Below are the code and all the weights of a small trained network. Each question names an input and a class and asks about switching units off, where a switched-off unit gives its printed mean instead of its output.

import numpy as np


def w(rows, s, z=0):
    codes = np.array(rows[::2]) - 128.0
    scale = np.full(codes.shape[1], s)
    scale[-1] = z or s
    return codes * scale


def norm(h):
    return h / np.sqrt((h * h).mean(-1, keepdims=True) + 1e-5)


def f(y):
    return np.maximum(y, 0)


def log_softmax(a):
    a = a - a.max(-1, keepdims=True)
    return a - np.log(np.exp(a).sum(-1, keepdims=True))


def net(x, mask):
    res = np.array(x, float).reshape(1, 3) / 4 @ E
    u = 0
    for l in range(2):
        y = f(norm(res) @ A[l][:, :-1].T + A[l][:, -1])
        res = res + np.where(mask[u : u + 3], y, B[l][:, -1]) @ B[l][:, :-1]
        u += 3
    return log_softmax(norm(res)[-1] @ U[:, :-1].T + U[:, -1])


A, B = {}, {}
E = w([
[116,70,158,99,86,167,127,1,227],'x0',
[177,162,121,132,105,147,106,19,168],'x1',
[190,136,209,129,204,124,180,88,98],'x2',
],0.0082)
A[0] = w([
[57,70,4,164,106,60,78,234,141,247],'L0N1',
[221,105,76,185,95,163,142,34,151,83],'L0N2',
[97,235,127,117,128,133,53,117,124,42],'L0N3',
],0.0047,0.0013)
B[0] = w([
[66,145,95,124,171,255,182,1,139,255],'L0N1',
[208,66,170,41,42,201,74,231,152,193],'L0N2',
[220,50,156,218,68,125,103,84,62,151],'L0N3',
],0.0071,0.0065)
A[1] = w([
[143,88,186,145,236,86,251,234,136,248],'L1N1',
[246,143,161,57,63,124,65,105,142,170],'L1N2',
[140,150,72,255,98,116,79,45,67,85],'L1N3',
],0.0067,0.0018)
B[1] = w([
[199,113,146,167,110,141,81,83,148,240],'L1N1',
[120,94,84,89,104,221,187,162,125,255],'L1N2',
[168,134,199,159,148,7,24,138,102,178],'L1N3',
],0.012,0.0066)
U = w([
[84,132,175,94,127,2,157,205,116,2],'0',
[58,229,113,176,139,53,131,130,83,32],'1',
[197,129,179,208,151,70,48,88,110,188],'2',
[76,93,104,98,86,238,173,154,177,251],'3',
],0.0098,0.0032)

Each question gives the input, the list of numbers given to net, and the class t.
The units are the neurons (one row each of A and B). Each row of codes is followed by its name. A weight is (code - 128) times the scale printed after its matrix; where a second scale follows, it is the last column's (A, B and U).
mask holds one flag per neuron, layer by layer. A switched-off neuron (its flag False) gives its mean, the last column of its row in B, instead of its output. The means were averaged over made-up inputs and are rounded, as every weight is.
A unit's drop is (log p(t) with every unit on - log p(t) with that unit switched off) / (log p(t) with every unit on - log p(t) with every unit switched off).
The circuit of an input: a set's keep is (log p(t) with only the set's units on - log p(t) with every unit switched off) / (log p(t) with every unit on - log p(t) with every unit switched off). Starting from all 6 units, units are removed one at a time, each time the one whose removal leaves the highest keep (on an exact tie, the one counted first), for as long as the keep stays at least 0.8.
circuit, biggest first: the units of the circuit, biggest drop first
top k neurons: the k neurons with the biggest drops, biggest first
k most important neurons of layer l: the k neurons of layer l with the biggest drops, biggest first
drop when u is switched off: that unit's drop, to one decimal
input [-2,7,-7], class 2: circuit, biggest first -> L1N3
input [-4,1,-7], class 2: circuit, biggest first -> L1N3, L0N3
input [-3,-1,-4], class 1: circuit, biggest first -> L1N2, L1N1
input [-8,-4,-3], class 1: top 2 neurons -> L1N2, L0N2
input [-7,-3,-5], class 1: circuit, biggest first -> L1N2, L0N2
input [-5,0,-6], class 1: top 3 neurons -> L1N1, L1N3, L0N1
input [-2,0,-1], class 1: circuit, biggest first -> L1N1, L1N2
input [-7,-1,-4], class 1: top 2 neurons -> L0N1, L1N1
input [-4,6,3], class 3: circuit, biggest first -> L1N2, L0N2
input [-4,6,2], class 3: top 3 neurons -> L1N2, L0N2, L0N1
input [8,-6,8], class 2: 2 most important neurons of layer 0 -> L0N2, L0N1
input [-7,-3,-7], class 1: top 3 neurons -> L1N2, L0N2, L1N3
input [0,3,8], class 3: 2 most important neurons of layer 1 -> L1N2, L1N3
input [1,-6,2], class 2: top 2 neurons -> L1N1, L1N2
input [-5,-1,-5], class 1: top neuron -> L1N2
input [-4,-1,0], class 2: top 2 neurons -> L0N2, L1N2
input [-6,8,-7], class 2: drop when L1N3 is switched off -> 0.8
input [-6,0,1], class 2: drop when L1N1 is switched off -> 0.1
input [-3,5,-4], class 2: drop when L1N3 is switched off -> 1.5
input [4,-6,4], class 2: most important neuron of layer 0 -> L0N1
